Moves between elements:
w: nt->hr, pz->zr, dt->hn, jd->ds, lc->th, nb->jd, sm->dd, gd->lf, jg->hq, hs->nh, zg->tp, qb->fz, gf->cn, zp->sn, lf->bt, hf->gh, rq->pb, rz->zp, sj->hf, sg->rj, sn->nq, dp->mj, ft->jq, zs->pn, hd->zd, hp->mz, sf->ql, lh->mf, zh->nf, nj->nb, mz->ft, mr->hm, zl->tr, cr->br, ng->gf, ls->gs, ms->jn, qc->jr, cl->bl, qp->sg, rg->nz, zq->pj, rm->ng, dh->sc, dq->zs, qs->ms, nf->dt, cf->lb, fm->qp, hm->gp, mb->sj, fz->lz, mt->gd, lg->rq, pn->fh, lb->sf, jr->qm, lm->zj, hr->sr, jp->pz, hg->lm, dn->lg, hh->fd, gr->dh, bg->hc, lz->ph, qt->bg, rt->tg, th->jg, jj->gb, bp->jp, br->zf, tr->zq, mf->mc, dd->rt, ht->hh, nm->jj, mc->lq, lt->mr, bl->gm, pf->cr, tp->dp, jm->rg, gg->ls, tc->jm, nl->qs, gs->fl, rh->gr, jt->hg, zt->qt, gn->qc, qg->nm, gm->fb, zd->hs, sr->sl, fs->ht
d: hq->jg, pz->jp, dt->nf, jd->nb, nb->nj, gb->jj, gd->mt, jg->th, hs->zd, nq->sn, gf->ng, zp->rz, hc->bg, sl->sr, lf->gd, hf->sj, nz->rg, rq->lg, sj->mb, sg->qp, sn->zp, dp->tp, ft->mz, zs->dq, zj->lm, sf->lb, gp->hm, mz->hp, jq->ft, mr->lt, pb->rq, ph->lz, nh->hs, cr->pf, ng->rm, ls->gg, ms->qs, qc->gn, qm->jr, qp->fm, fl->gs, rg->jm, zq->tr, dh->gr, qs->nl, ds->jd, nf->zh, tg->rt, mj->dp, fh->pn, hm->mr, fz->qb, hn->dt, lg->dn, pn->zs, lb->cf, fb->gm, pj->zq, sc->dh, jr->qc, lm->hg, hr->nt, jp->bp, hg->jt, ql->sf, zr->pz, hh->ht, gr->rh, bg->qt, lz->fz, qt->zt, rt->dd, th->lc, jj->nm, br->cr, tr->zl, mf->lh, dd->sm, bt->lf, ht->fs, nm->qg, mc->mf, jn->ms, fd->hh, bl->cl, tp->zg, jm->tc, zf->br, gh->hf, rj->sg, gs->ls, lq->mc, gm->bl, zd->hd, sr->hr, cn->gf
k: hq->th, pz->bp, dt->zh, jd->nj, gb->nm, jg->lc, hs->hd, nq->zp, gf->rm, hc->qt, sl->hr, lf->mt, hf->mb, nz->jm, rq->dn, sg->fm, sn->rz, dp->zg, ft->hp, zj->hg, sf->cf, gp->mr, jq->mz, pb->lg, ph->fz, nh->zd, ms->nl, qm->qc, fl->ls, rg->tc, zq->zl, dh->rh, ds->nb, tg->dd, mj->tp, fh->zs, hm->lt, hn->nf, pn->dq, fb->bl, pj->tr, sc->gr, jr->gn, lm->jt, ql->lb, zr->jp, hh->fs, bg->zt, lz->qb, rt->sm, jj->qg, br->pf, bt->gd, mc->lh, jn->qs, fd->ht, zf->cr, gh->sj, rj->qp, gs->gg, lq->mf, gm->cl, sr->nt, cn->ng
b: hq->sl, nt->mb, pz->gs, dt->sg, jd->br, lc->nt, nb->cr, sm->mt, gb->sc, gd->zs, jg->sr, hs->jg, zg->rm, qb->rz, nq->jn, gf->hh, zp->qs, hc->ds, sl->gh, lf->pn, hf->hs, nz->hc, rq->jr, rz->nl, sj->zd, sg->zq, sn->ms, dp->gf, ft->rt, zs->mz, hd->lc, hp->sm, zj->hn, sf->hm, lh->qb, gp->pb, zh->fm, nj->pf, mz->dd, jq->tg, mr->lg, zl->jt, pb->qm, ph->nq, nh->hq, cr->jm, ng->ht, ls->nm, ms->mc, qc->lb, cl->zg, qm->ql, qp->tr, fl->gb, rg->bg, zq->lm, rm->fs, dh->pz, dq->hp, qs->mf, ds->zf, nf->qp, cf->lt, tg->bt, mj->cn, fh->jq, fm->zl, hm->rq, mb->hd, fz->zp, hn->rj, mt->dq, lg->qc, pn->ft, lb->mr, fb->mj, pj->zj, sc->zr, jr->sf, lm->dt, hr->sj, jp->ls, hg->nf, ql->gp, dn->gn, zr->fl, hh->gm, gr->jp, bg->jd, lz->sn, qt->nb, rt->lf, th->hr, jj->dh, bp->gg, br->rg, tr->hg, mf->fz, dd->gd, bt->fh, ht->bl, nm->gr, mc->lz, jn->lq, lt->dn, fd->fb, bl->tp, pf->tc, tp->ng, jm->qt, zf->nz, gg->qg, gh->nh, rj->pj, tc->zt, nl->lh, gs->jj, rh->bp, lq->ph, jt->zh, zt->nj, gn->cf, qg->rh, gm->dp, zd->th, sr->hf, cn->fd, fs->cl
m: hq->gb, nt->rh, pz->hf, dt->lz, jd->gf, lc->qg, nb->ng, sm->cf, gb->hq, gd->mr, jg->jj, hs->gs, zg->zt, qb->zh, nq->rj, gf->jd, zp->qp, hc->mj, sl->sc, lf->hm, hf->pz, nz->fb, rq->pn, rz->fm, sj->jp, sg->sn, sn->sg, dp->bg, ft->jr, zs->lg, hd->gg, hp->gn, zj->lq, sf->rt, lh->jt, gp->bt, zh->qb, nj->rm, mz->qc, jq->qm, mr->gd, zl->nl, pb->fh, ph->hn, nh->fl, cr->ht, ng->nb, ls->zd, ms->zq, qc->mz, cl->tc, qm->jq, qp->zp, fl->nh, rg->gm, zq->ms, rm->nj, dh->sr, dq->dn, qs->tr, ds->cn, nf->fz, cf->sm, tg->ql, mj->hc, fh->pb, fm->rz, hm->lf, mb->bp, fz->nf, hn->ph, mt->lt, lg->zs, pn->rq, lb->dd, fb->nz, pj->jn, sc->sl, jr->ft, lm->mc, hr->gr, jp->sj, hg->mf, ql->tg, dn->dq, zr->gh, hh->br, gr->hr, bg->dp, lz->dt, qt->tp, rt->sf, th->nm, jj->jg, bp->mb, br->hh, tr->qs, mf->hg, dd->lb, bt->gp, ht->cr, nm->th, mc->lm, jn->pj, lt->mt, fd->zf, bl->jm, pf->fs, tp->qt, jm->bl, zf->fd, gg->hd, gh->zr, rj->nq, tc->cl, nl->zl, gs->hs, rh->nt, lq->zj, jt->lh, zt->zg, gn->hp, qg->lc, gm->rg, zd->ls, sr->dh, cn->ds, fs->pf
l: hq->ql, nt->lt, pz->pn, dt->jj, jd->ms, lc->cf, nb->qs, sm->cl, gb->tg, gd->tp, jg->sf, hs->jr, zg->fm, qb->lc, nq->sl, gf->zq, zp->hr, hc->nq, sl->gp, lf->dp, hf->rq, nz->ph, rq->jd, rz->nt, sj->lg, sg->dh, sn->sr, dp->sg, ft->hh, zs->ng, hd->gn, hp->fs, zj->fl, sf->rg, lh->hd, gp->hc, zh->qg, nj->nl, mz->ht, jq->fd, mr->qt, zl->bp, pb->ds, ph->hq, nh->qm, cr->mf, ng->tr, ls->mz, ms->hf, qc->cr, cl->zh, qm->zf, qp->gr, fl->jq, rg->lz, zq->pz, rm->zl, dh->lf, dq->rm, qs->sj, ds->jn, nf->nm, cf->tc, tg->fb, mj->rj, fh->cn, fm->rh, hm->bg, mb->dn, fz->th, hn->gb, mt->zg, lg->nb, pn->gf, lb->jm, fb->hn, pj->zr, sc->bt, jr->br, lm->gs, hr->mr, jp->zs, hg->ls, ql->nz, dn->nj, zr->fh, hh->lm, gr->gd, bg->sn, lz->jg, qt->zp, rt->gm, th->lb, jj->rt, bp->dq, br->mc, tr->jp, mf->zd, dd->bl, bt->mj, ht->hg, nm->dd, mc->hs, jn->gh, lt->zt, fd->zj, bl->nf, pf->lh, tp->qp, jm->fz, zf->lq, gg->hp, gh->pb, rj->sc, tc->qb, nl->mb, gs->ft, rh->mt, lq->nh, jt->gg, zt->rz, gn->pf, qg->sm, gm->dt, zd->qc, sr->hm, cn->pj, fs->jt

The rows follow the links: the fewer symbols apart two elements are, the more alike their rows tend to be.

Each row is also shifted at random along 3 hidden directions that mean nothing.

Known rows, each with its element:
64	3	-24	-6	-19	-32	14	-9	7	14	-9	7	2	0	-34	-29	-31	-11	-23	-30	-12	17	7	-7	-24	14	6	2	17	14	35	-45	9	-11	36	6	18	16	-5	24	6	-25	16	-21	13	-8	13	-2	-42	24	20	19	-21	6	-21	-55	-18	-54	-28	-26	4 | tp
104	-51	-6	11	-13	34	-11	-6	-20	-42	13	-7	-63	14	-45	-8	37	-3	-53	-3	29	36	-50	53	-40	6	-47	31	9	18	29	2	-2	-23	72	13	-15	-12	-2	24	-45	-12	11	-11	8	-5	14	12	-5	70	-30	1	14	-20	-2	-43	-37	-56	3	-29	-16 | zq
-30	-14	-23	-1	-30	5	-5	4	-2	-6	-16	-6	25	-18	-32	-21	59	-3	-32	0	1	13	12	57	9	7	-45	11	-48	11	-2	-28	31	2	28	-26	11	16	23	-17	-31	13	-4	-21	17	-9	-14	-38	-53	29	10	36	14	-13	-18	-1	-9	-42	-3	-7	-46 | dt
160	-13	10	-1	-16	45	3	-34	-1	-3	-9	-5	-26	3	0	24	-22	8	8	-13	1	25	-30	7	-11	16	30	27	44	-20	39	18	-46	-9	-3	12	28	-10	-8	2	12	11	17	19	-15	-29	4	38	-19	-4	6	-9	1	3	9	-29	-11	-6	31	-30	-24 | cr
-45	41	9	-4	5	-14	16	16	-3	-1	2	17	28	11	35	34	17	5	8	39	-10	-15	39	5	41	-13	32	-3	-24	-22	-56	32	-12	38	-52	-18	-11	-30	26	-35	11	27	-29	-1	-5	16	1	-19	15	-54	-25	-14	-10	-3	7	57	5	45	9	43	22 | hs
-1	-20	17	40	-42	69	-8	7	-27	-27	-11	29	-53	-7	-9	20	51	-9	-22	-18	19	43	-22	41	-8	-32	5	57	50	-6	-45	29	-31	-15	35	-10	-37	-14	-12	7	10	-6	-4	-1	20	-25	26	30	-19	-8	-38	-1	-15	-40	43	-28	17	-31	41	-23	-19 | zj
-28	38	-9	-37	8	-31	37	-23	19	26	4	-11	60	23	24	20	-42	10	14	30	-20	-17	46	-40	51	18	41	-16	-29	-20	2	-12	-5	33	-66	0	40	-19	42	-31	31	19	-1	17	-8	10	-15	-16	-9	-26	4	11	4	34	-36	43	-15	49	-14	46	14 | gn
178	26	37	74	-26	-12	-17	-11	27	-58	-19	-35	7	-57	19	19	-69	28	33	55	-69	-24	69	-13	-41	-36	44	-19	50	-12	12	42	7	-13	-24	-23	-31	20	-10	-48	23	25	-22	2	-14	4	23	48	27	-48	10	-20	4	-3	44	-12	41	13	-5	-16	46 | br
-56	9	-36	-45	-27	-13	51	-24	12	16	5	25	37	51	-27	-4	11	4	-32	9	19	25	32	47	33	14	-1	23	-56	-5	13	-31	-8	45	4	-10	62	-45	59	-18	-6	16	4	0	31	11	-6	-48	-68	0	-2	31	-15	33	-37	23	-49	-35	-22	35	-32 | jt
42	2	7	-4	35	-7	-18	19	-18	45	-3	22	-21	-7	19	-3	5	-25	8	-38	11	-17	-32	-48	4	15	20	-11	15	-14	-18	10	-17	-11	-10	26	-18	13	-35	42	23	-8	10	-6	-37	-33	-14	11	24	-19	4	-4	-17	-8	3	-25	13	3	-3	-35	15 | hm
-97	10	27	-11	9	44	8	-14	6	21	-6	12	-1	31	39	51	-21	1	30	-3	18	1	-23	-43	49	1	44	23	38	-32	-30	19	-43	11	-49	6	20	-34	-7	7	47	-3	19	53	-19	-17	7	36	7	-37	-12	-16	-14	10	32	21	11	62	41	2	-14 | qc
86	13	37	9	1	11	-6	0	-10	-7	-26	-2	0	-11	4	45	-17	5	23	15	-26	-10	10	-37	6	0	33	-7	17	-22	-18	32	-9	1	-45	12	-24	-4	-1	-8	32	11	-13	12	-14	-16	6	24	18	-28	-16	-22	-11	-14	19	-5	23	39	19	-10	28 | jr
-3	-3	17	-16	25	6	-22	-11	0	20	-16	-23	30	-28	11	21	19	-15	4	-3	1	-39	-9	-24	28	19	-10	-26	-46	-27	-14	-9	24	-1	-43	-2	3	24	10	-2	16	22	-7	1	-37	-28	-25	-13	-3	1	1	20	8	-4	-14	21	21	28	15	-18	-15 | sf
31	21	47	65	-37	-9	8	12	-4	-43	-34	-10	24	-30	-22	21	-23	14	-3	42	-49	-9	58	-29	-27	-48	33	-19	8	7	-54	9	35	-18	-37	-9	-69	10	11	-21	34	-7	-31	2	27	7	44	41	26	-25	-23	-4	-8	-23	29	-20	42	6	-1	10	50 | jq
47	-12	36	13	33	25	-35	1	15	13	-9	-23	-2	-38	21	19	-9	-16	58	-31	-16	-20	-42	-46	-9	0	-10	-10	14	-8	21	24	6	-19	-34	6	-13	40	-41	1	3	-14	25	45	-17	-5	-8	29	40	3	30	-11	21	-10	38	7	29	47	41	3	-13 | lb
-161	37	8	-9	14	-10	1	6	37	62	15	8	4	8	79	-16	-54	10	49	-20	-15	3	10	-23	7	2	40	5	48	5	31	7	-35	7	-12	1	39	9	-53	29	44	-17	17	28	-12	-3	-15	23	10	-54	38	-23	-10	35	36	15	6	46	2	-10	-11 | zt
20	2	48	43	-35	18	25	8	15	-34	-18	20	-8	-5	-36	18	-25	16	40	-2	-16	27	12	-2	-7	-55	13	20	32	19	-19	27	16	11	-24	-3	-60	4	-11	-16	-6	-32	14	38	52	38	39	45	24	-11	-10	-29	8	2	76	3	25	16	35	51	21 | ls
107	-23	3	23	26	4	-39	0	-1	-42	19	-26	-50	-10	27	5	0	22	-9	31	2	0	5	33	-47	1	-15	-6	32	6	19	46	-17	-8	42	8	-6	6	-11	-11	-37	12	-5	-17	-22	7	-18	1	40	5	3	-44	28	-8	6	5	5	5	-8	-8	28 | ms
46	-38	-14	-11	-26	39	-15	-9	-26	17	-21	-11	-15	-5	-39	10	70	-16	-43	-40	26	13	-62	25	0	32	-32	25	-27	-13	-10	-30	0	-36	34	-4	19	4	18	26	5	13	9	-27	-14	-62	3	-9	-55	46	-17	63	-9	-36	-28	-47	3	-51	24	-63	-54 | fb
142	-24	-20	-22	-1	48	11	-20	-14	3	7	11	-28	15	4	23	63	-13	-38	-12	35	17	-24	47	21	19	-1	38	-4	-40	10	36	-44	10	30	-11	38	-26	5	-10	-16	42	0	-8	-19	-23	-16	-14	-37	-14	-23	11	-5	-10	-15	1	-11	-25	15	-16	-32 | mc
59	13	36	37	-39	-5	11	3	-13	-37	-36	2	14	-21	-44	24	-41	10	3	22	-33	4	37	-38	-12	-39	26	-9	12	9	-27	1	32	-22	-34	-9	-58	2	21	-16	36	-19	-29	22	32	11	42	44	9	1	-27	-5	-9	-15	21	-25	37	4	9	17	44 | ft
-16	28	-10	-4	6	-49	6	10	31	34	21	-5	19	-26	53	-29	-38	6	24	-2	-33	-18	35	-18	-9	0	40	-26	18	-8	20	-4	-11	-4	-5	-4	29	15	-34	12	21	3	-9	-20	-27	-3	-11	0	5	-55	32	-16	-12	26	-6	-4	-2	4	-31	-26	20 | qt
110	-32	32	43	7	41	-53	-14	15	-3	-18	-45	-27	-61	23	7	1	-3	34	-26	-29	-2	-30	4	-32	-14	-14	7	41	-14	34	34	-16	-50	12	-2	-8	59	-46	9	-1	9	19	10	-32	-35	-15	48	22	4	22	4	26	-21	51	-27	41	-2	40	-56	-31 | rg
-127	16	44	44	-15	3	-24	36	-1	-18	-17	-11	32	-42	13	-8	26	-2	16	27	-30	-20	47	-3	1	-47	-9	-19	-21	20	-56	10	52	-14	-16	-25	-58	29	2	-13	1	4	-27	-1	24	11	9	-2	25	-17	-6	1	14	-31	39	23	41	9	2	15	25 | gb
156	-16	-5	-18	10	7	-11	-15	-29	-8	-15	-1	0	5	-21	39	38	-7	-41	-1	20	-15	-19	-13	19	31	16	-3	-25	-36	-18	6	-2	5	-20	5	-3	-25	30	7	21	31	-22	-22	-33	-38	-2	-8	-21	3	-35	16	-14	-26	-32	-12	4	-3	1	-20	-8 | qm
30	-24	-9	-12	-5	4	9	1	4	-9	-19	-2	29	-16	-66	-24	24	-7	2	-16	13	3	-8	13	16	0	-40	-8	-53	9	0	-19	41	3	-3	-12	-26	30	16	-19	-31	-14	16	-3	37	22	4	-28	-7	38	8	24	14	8	-7	4	4	-23	-3	35	-10 | nm
0	-3	2	-34	39	11	-18	17	-2	24	-1	-7	28	-14	12	12	69	-17	-6	-21	35	-35	-29	15	48	21	-26	-8	-67	-26	-29	11	10	20	-10	-5	9	14	13	-17	-28	26	-5	-6	-33	-10	-42	-56	-4	-2	1	16	6	1	-21	39	7	13	21	16	-29 | jg
52	-19	20	29	14	30	-41	15	3	-14	-8	-17	-16	-54	36	10	46	-4	5	-2	-1	-18	-8	33	-20	-10	-13	6	6	-13	-6	51	0	-12	25	-16	-9	38	-31	-13	-16	21	-10	-19	-17	-18	-26	-2	14	-10	-5	2	22	-34	23	13	35	5	27	-26	-26 | ph
-116	7	31	35	-8	-7	-18	19	-18	-32	-1	-11	-16	4	2	14	-5	1	-2	39	-8	-11	28	-29	-26	-19	2	-27	8	23	-41	-8	19	-25	-14	2	-45	-10	14	13	24	-14	-37	-1	5	-4	19	25	38	7	-40	-9	1	-29	7	-3	12	34	-11	-9	35 | fh
58	10	-2	2	-15	-12	-6	-14	-22	-1	-9	-13	17	-8	24	25	18	5	-43	39	-20	-14	29	2	14	19	20	2	-15	-28	-36	4	-9	-4	-10	-7	22	-26	36	-18	18	55	-31	-29	-35	-35	0	-11	-21	-26	-26	18	-5	-8	-40	1	3	-1	-7	-27	1 | zf
-107	-4	-14	-21	-18	23	18	-3	11	44	5	33	-32	27	-13	-20	-18	-12	9	-58	30	38	-50	-10	8	-1	13	40	37	7	31	-29	-32	-9	27	20	44	-9	-34	50	20	-41	46	34	11	-17	17	26	-28	11	23	10	-21	10	13	-35	-19	-21	7	-28	-36 | zg
72	-26	-33	-5	-22	2	2	19	-17	18	8	29	-28	0	-46	-46	45	-27	-47	-43	33	33	-29	48	-9	-2	-22	20	5	2	3	-19	-10	-2	69	2	-2	5	-16	38	-29	-13	6	-38	14	-10	14	-35	-45	28	4	20	-24	-20	-14	-43	-14	-82	-19	-27	-13 | sg
150	-48	-12	7	-21	30	-26	1	-25	-18	-21	-3	-26	-26	-54	-8	78	-27	-42	-35	29	6	-51	55	-10	8	-54	28	-28	-8	-4	-1	12	-24	61	-12	-10	21	7	10	-48	8	5	-42	-3	-34	-4	-13	-32	56	-13	40	3	-32	-19	-39	3	-75	24	-32	-40 | hn
-75	11	50	19	19	48	3	4	39	10	0	31	-35	9	49	13	-35	8	82	-13	4	30	-27	-12	13	-39	30	32	71	3	-6	76	-42	8	-31	3	-19	2	-56	-10	30	-22	25	76	17	29	9	60	54	-43	5	-50	7	16	93	39	28	67	65	36	-9 | hd
72	-18	0	-9	51	-1	-16	0	4	-15	17	-11	-47	30	13	8	2	5	16	4	27	1	-37	7	2	7	-25	-18	14	-2	15	45	-5	11	2	28	-21	-2	-19	-4	-38	-1	15	12	-8	30	-21	-2	62	21	-6	-36	29	7	9	22	-14	32	11	28	13 | sj
58	-8	11	27	8	7	-39	11	25	-3	-2	-34	8	-50	40	-10	33	5	25	9	-14	-17	7	37	-11	-9	-18	-4	-5	-8	8	33	9	-9	14	-34	-5	45	-22	-33	-28	35	-5	-16	-15	2	-28	-9	6	-17	30	-9	32	-11	22	19	17	10	14	-2	-14 | lz
43	-36	12	23	-32	28	-20	-10	3	-5	-30	-22	5	-44	-33	-10	18	-1	-12	-22	-10	5	-16	18	-28	-6	-22	17	-3	1	29	-18	26	-54	17	-15	0	34	-1	11	2	-6	8	-3	9	-19	6	18	-29	38	9	31	5	-17	8	-43	20	-31	20	-38	-32 | gm
-154	7	9	3	10	16	15	38	-2	25	0	60	-34	4	-7	-28	2	-26	37	-48	30	33	-40	-7	13	-27	4	26	46	25	-33	5	-9	1	1	11	-37	10	-51	51	5	-51	23	22	41	11	16	17	20	-12	-1	-24	-20	5	60	-3	9	-4	24	18	0 | gr
-28	25	10	39	-17	-26	24	19	45	-1	4	13	3	-23	3	-51	-64	11	45	-3	-41	21	39	13	-37	-49	22	-1	41	47	30	9	11	2	13	-10	-16	37	-47	-4	-11	-44	11	14	48	49	24	34	13	-25	41	-34	0	26	51	-8	11	-14	-18	32	27 | fm
70	-9	5	-22	18	29	3	14	-35	9	-6	27	-22	3	5	40	65	-26	-33	-19	35	-4	-33	17	23	20	9	29	-15	-36	-43	31	-27	21	-5	4	-10	-29	2	9	-6	31	-15	-16	-18	-20	-11	-27	-12	-13	-47	4	-13	-27	2	7	0	-4	30	3	-13 | nh
-38	11	-28	-39	47	-35	-5	-24	-16	16	20	-15	16	45	32	25	-24	2	-4	25	17	-28	0	-38	20	40	4	-48	-30	-7	20	-24	-4	15	-29	21	30	-31	28	-4	1	12	8	0	-36	0	-20	-19	23	2	0	13	5	23	-58	34	-32	52	-31	3	13 | lg
-14	-20	-13	-8	18	32	-37	-15	-21	3	20	-21	-49	24	46	38	8	8	-16	12	20	7	-43	9	-23	29	-6	5	35	-11	22	17	-49	-18	21	31	41	-22	-12	33	6	13	11	-4	-44	-35	-20	33	24	7	-23	6	7	-11	-17	-13	-9	21	18	-55	-19 | jd

Where do the symbols, taken in turn from left to right, take each start?
Answers are names.
-73	-10	14	22	-51	39	18	-1	-14	-18	-7	30	-17	16	-5	8	28	6	-18	-4	5	37	8	45	7	-27	10	55	25	8	-36	15	-15	4	17	-18	0	-28	6	-4	18	5	-5	9	40	-14	26	18	-21	-12	-31	1	-10	-13	34	-11	2	-22	25	0	-22
d b: nf
62	0	-47	-52	19	-3	8	-6	17	49	25	27	-9	15	-1	-24	9	-10	-3	-44	44	21	-41	23	22	46	-12	25	2	-19	43	1	-34	26	29	1	50	-10	-26	21	-20	1	34	-5	-10	-4	-29	-41	-30	-5	32	1	-13	31	-27	2	-41	-25	-13	10	-34
w b m: tr
16	-12	0	16	-50	21	18	-19	-17	-13	-27	10	-13	19	-23	22	10	5	-24	6	-9	34	8	16	-7	-10	18	31	10	-9	-10	-22	-15	-22	6	1	18	-19	20	4	32	14	1	-1	13	-36	29	30	-47	1	-21	27	-15	-16	-3	-43	-6	-20	15	-29	-18
l w m l: nh
86	-7	2	-26	25	-7	-8	-19	9	26	-17	-27	20	-20	-19	14	-27	-8	43	-25	5	-1	-35	-30	14	8	-12	-18	-24	-4	49	-6	10	-3	-26	15	19	30	-3	-10	-9	-5	28	28	-27	8	-16	-7	4	29	35	7	13	25	-6	12	5	17	20	10	-15
l w w b: bg
-135	13	22	-3	32	10	-28	34	-6	23	5	1	23	-27	53	16	47	-9	12	9	-2	-38	6	10	28	-11	-6	0	-27	-13	-59	31	9	5	-26	-21	-8	5	-5	-14	12	18	-24	-10	-17	-14	-26	-28	19	-38	-19	-5	13	-20	10	49	33	37	20	9	-7
d w d: jg
-28	5	52	49	-12	2	1	10	35	-20	-38	-24	16	-39	-22	2	-81	9	90	1	-48	8	9	-44	-18	-58	-9	-17	31	35	25	1	39	-30	-46	3	-45	57	-30	-16	13	-44	23	48	36	35	24	56	39	6	33	-16	23	13	63	-13	46	30	25	32	10
m m b l: zg
174	29	-16	-25	12	-41	37	-5	5	-13	-6	-9	52	-5	-27	15	-12	10	1	42	-21	-25	55	0	31	1	25	-25	-46	-26	7	7	13	48	-39	-8	-1	-14	47	-53	-14	23	-23	-16	5	39	-18	-51	-3	-16	3	-13	3	29	-31	45	-14	11	-14	76	36
b b w: sr
-11	26	-26	-20	-5	3	31	-13	20	13	15	1	22	12	41	16	1	21	-2	38	-12	-6	54	40	40	-2	26	15	-17	-28	5	29	-33	43	-9	-30	48	-42	17	-44	-3	43	-5	0	2	9	-7	-30	-22	-53	2	-1	-4	24	-21	41	-19	17	-9	28	-19
b b w: sn
112	-6	15	48	-5	7	-47	-4	2	-15	-21	-43	7	-67	28	2	3	6	4	12	-43	-27	19	2	-32	0	0	-21	4	-9	10	19	16	-32	0	-14	-22	39	-5	-24	7	32	-20	-20	-31	-23	-9	30	16	-6	19	15	20	-31	16	-23	50	8	11	-42	4
b d w: hc
99	-31	-4	-16	-10	6	-15	2	-49	-9	-26	-16	25	-25	-73	13	53	-33	-48	-21	11	-15	-29	-3	2	28	-36	-18	-55	2	-19	-43	42	-22	3	-5	-13	19	36	14	-11	10	-13	-21	-1	-26	-2	-15	-37	52	-19	50	-3	-22	-42	-34	10	-41	-4	-26	-16
l m: nz
62	28	-1	0	33	-40	4	37	22	18	13	21	1	-25	13	-32	-23	-15	39	1	-4	-17	4	-20	-2	-15	11	-24	16	1	-6	33	3	30	-10	-3	-36	41	-38	8	-18	-6	0	-8	-3	33	-15	-22	34	-32	29	-44	-9	16	32	18	16	11	-13	29	45
b l d w: lg
105	-55	28	44	-26	53	-15	-5	9	-34	-20	-7	-50	-41	-58	-24	14	-1	31	-57	6	37	-59	52	-34	-37	-43	39	38	16	38	35	8	-32	44	-11	-22	56	-53	-1	-38	-40	43	33	40	19	16	42	1	47	29	-3	25	-7	81	-48	20	-50	63	-11	-36
l l: dd
-104	23	20	27	6	1	-33	25	15	34	7	11	-25	-29	87	-15	-25	-5	33	-16	-26	-9	-3	-19	-24	-16	42	8	72	-10	-16	32	-39	-21	3	-1	12	17	-78	40	37	-5	-10	1	-28	-33	-19	39	39	-60	19	-34	-21	-9	49	-4	29	23	11	-37	7
b d l: qs
85	-7	-18	0	20	1	-11	25	-2	25	17	26	-37	-20	30	-20	23	-6	-9	-24	15	5	-24	39	-11	9	7	16	37	-14	9	21	-32	5	50	1	6	12	-54	26	-26	7	7	-19	-26	-11	-20	-17	5	-30	16	-15	-1	-12	17	-11	-4	-26	-8	-27	-5
k l m: rh
